Here is a tiny trained network, its code and every weight. The questions are about switching its units off for an input and a target symbol, where a switched-off unit gives its printed mean instead of its output.

import numpy as np


def w(rows, s, z=0):
    codes = np.array(rows[::2]) - 128.0
    scale = np.full(codes.shape[1], s)
    scale[-1] = z or s
    return codes * scale


def norm(h):
    return h / np.sqrt((h * h).mean(-1, keepdims=True) + 1e-5)


def f(y):
    return np.maximum(y, 0)


def softmax(a):
    e = np.exp(a - a.max(-1, keepdims=True))
    return e / e.sum(-1, keepdims=True)


def log_softmax(a):
    a = a - a.max(-1, keepdims=True)
    return a - np.log(np.exp(a).sum(-1, keepdims=True))


def net(x, mask):
    ids = ['ΞΣβδεζμψ'.index(c) for c in x.split()]
    T = len(ids)
    res = E[ids] + P[:T]
    r = norm(res)
    for j in range(2):
        rows = slice(2 * j, 2 * j + 2)
        q, k, v = (r @ M[0][rows].T for M in (Q, K, V))
        z = softmax(np.where(np.tri(T) > 0, q @ k.T / 2**0.5, -1e9)) @ v
        o = O[0][rows]
        res = res + np.where(mask[j], z, o[:, -1]) @ o[:, :-1]
    y = f(norm(res) @ A[0][:, :-1].T + A[0][:, -1])
    res = res + np.where(mask[2:10], y, B[0][:, -1]) @ B[0][:, :-1]
    return log_softmax(norm(res)[-1] @ U[:, :-1].T + U[:, -1])


Q, K, V, O, A, B = {}, {}, {}, {}, {}, {}
E = w([
[100,123,142,175,117],'Ξ',
[80,138,136,200,128],'Σ',
[227,149,168,167,45],'β',
[7,123,80,163,171],'δ',
[99,134,155,139,3],'ε',
[132,44,95,154,110],'ζ',
[210,129,93,86,231],'μ',
[54,209,186,157,134],'ψ',
],0.018)
P = w([
[64,254,164,55,6],'0',
[54,179,138,119,107],'1',
[55,168,122,139,139],'2',
[68,156,113,149,159],'3',
[79,138,110,149,164],'4',
[85,130,103,153,176],'5',
[95,118,101,146,175],'6',
[98,104,104,142,173],'7',
[110,93,101,142,177],'8',
[102,80,105,137,173],'9',
[116,68,107,132,168],'10',
[118,62,117,134,163],'11',
[118,51,110,124,165],'12',
[117,38,125,120,149],'13',
],0.0082)
Q[0] = w([
[183,183,127,52,157],'head 0',
[179,145,137,75,125],'head 0',
[73,85,98,255,63],'head 1',
[98,95,88,125,173],'head 1',
],0.013)
K[0] = w([
[201,38,123,154,88],'head 0',
[178,124,122,131,115],'head 0',
[247,122,126,101,237],'head 1',
[201,85,90,120,104],'head 1',
],0.011)
V[0] = w([
[147,216,230,2,229],'head 0',
[163,76,137,157,46],'head 0',
[112,116,112,159,46],'head 1',
[142,131,138,74,163],'head 1',
],0.0072)
O[0] = w([
[172,123,194,98,143,42],'head 0',
[119,147,147,164,202,4],'head 0',
[105,192,133,76,11,118],'head 1',
[2,131,104,44,148,112],'head 1',
],0.0085,0.0022)
A[0] = w([
[132,111,121,165,165,4],'neuron 0',
[66,121,78,147,5,74],'neuron 1',
[199,129,106,116,159,93],'neuron 2',
[70,59,218,105,138,87],'neuron 3',
[137,185,195,111,179,79],'neuron 4',
[80,96,125,60,209,161],'neuron 5',
[66,67,141,100,154,117],'neuron 6',
[157,112,173,166,66,30],'neuron 7',
],0.012,0.003)
B[0] = w([
[158,195,78,108,117,150],'neuron 0',
[142,139,214,99,164,255],'neuron 1',
[5,77,181,185,173,157],'neuron 2',
[104,83,57,136,183,203],'neuron 3',
[239,1,41,126,133,161],'neuron 4',
[140,235,139,230,62,215],'neuron 5',
[148,255,76,76,142,211],'neuron 6',
[69,176,140,207,64,178],'neuron 7',
],0.0084,0.0077)
U = w([
[144,254,179,96,42,219],'Ξ',
[147,125,182,162,161,245],'Σ',
[174,106,115,212,95,127],'β',
[105,8,65,125,104,147],'δ',
[119,141,152,35,201,163],'ε',
[146,157,20,143,124,119],'ζ',
[254,147,178,49,193,132],'μ',
[158,147,144,104,136,3],'ψ',
],0.0098,0.005)

Each question gives the input, a string of symbols that net reads in full, and the target symbol t.
The units are the heads (2 rows each of Q, K, V and O) and the neurons (one row each of A and B). Each row of codes is followed by its name. A weight is (code - 128) times the scale printed after its matrix; where a second scale follows, it is the last column's (O, A, B and U).
mask holds one flag per unit, heads first, then neurons. A switched-off unit (its flag False) gives its mean, the last column of its rows in O or B, instead of its output. The means were averaged over made-up inputs and are rounded, as every weight is.
A unit's drop is (log p(t) with every unit on - log p(t) with that unit switched off) / (log p(t) with every unit on - log p(t) with every unit switched off).
The circuit of an input: a set's keep is (log p(t) with only the set's units on - log p(t) with every unit switched off) / (log p(t) with every unit on - log p(t) with every unit switched off). Starting from all 10 units, units are removed one at a time, each time the one whose removal leaves the highest keep (on an exact tie, the one counted first), for as long as the keep stays at least 0.8.
units of the circuit, in order: the units of the circuit, biggest drop first
top k neurons: the k neurons with the biggest drops, biggest first
heads that matter: for each layer, one digit per head in row order, 1 if its drop is at least 0.15 and else 0, layers parted by /
drop when u is switched off: that unit's drop, to one decimal
input ζ ζ β δ, target Ξ: units of the circuit, in order -> neuron 3; head 1
input Ξ Σ ζ, target Ξ: top 2 neurons -> neuron 1; neuron 3
input ψ ζ ε Σ β β ζ Σ ψ ψ Ξ, target Ξ: units of the circuit, in order -> head 1
input β ζ ζ Σ ζ ε ψ ψ Ξ μ β ψ ψ μ, target Σ: units of the circuit, in order -> neuron 2; head 1
input Σ ψ ζ ζ ζ ζ Σ Σ μ, target ζ: heads that matter -> 10
input ζ Ξ Σ ζ δ ψ μ, target ζ: heads that matter -> 10
input ζ β ψ μ Σ ψ Ξ μ, target Σ: heads that matter -> 00
input ζ β ζ, target Σ: units of the circuit, in order -> neuron 1; head 1; neuron 6
input ζ ζ ζ ζ ζ ψ δ Σ, target Ξ: units of the circuit, in order -> head 1; head 0
input ψ μ ζ ψ μ β μ ζ ψ Ξ, target ζ: units of the circuit, in order -> neuron 1; head 1; neuron 6
input Ξ μ ζ ψ β ψ ζ ζ, target ζ: top 3 neurons -> neuron 6; neuron 5; neuron 1
input ζ μ ζ β, target β: heads that matter -> 01
input β ψ ζ, target Ξ: units of the circuit, in order -> head 1; neuron 1
input δ μ β ζ ψ ε ζ ζ, target ζ: heads that matter -> 01
input β μ ε β, target β: top 3 neurons -> neuron 1; neuron 4; neuron 6
input ζ ζ ε β β ε ψ ψ ψ Σ ψ, target δ: heads that matter -> 10
input ψ μ ε, target ε: units of the circuit, in order -> head 1; neuron 5; neuron 1
input ψ δ ζ Σ ψ ζ ζ ψ β ψ β ψ ψ, target δ: top 2 neurons -> neuron 4; neuron 5
input ζ ζ Ξ ζ δ ζ β ε δ β ε Σ, target Ξ: top 4 neurons -> neuron 3; neuron 1; neuron 4; neuron 2
input ζ Ξ ψ ζ ζ ζ ψ ψ, target β: heads that matter -> 11
input Ξ ζ ψ ζ ψ μ ζ ε ζ ζ ζ Σ ψ Σ, target ζ: top neuron -> neuron 3
input ζ Σ ζ Ξ ψ ψ δ, target Ξ: top neuron -> neuron 3
input ψ μ Ξ μ β ψ ψ μ ψ Ξ ζ δ Σ ψ, target ζ: top 2 neurons -> neuron 3; neuron 4
input β ε β ζ ζ, target Σ: drop when head 0 is switched off -> 0.1
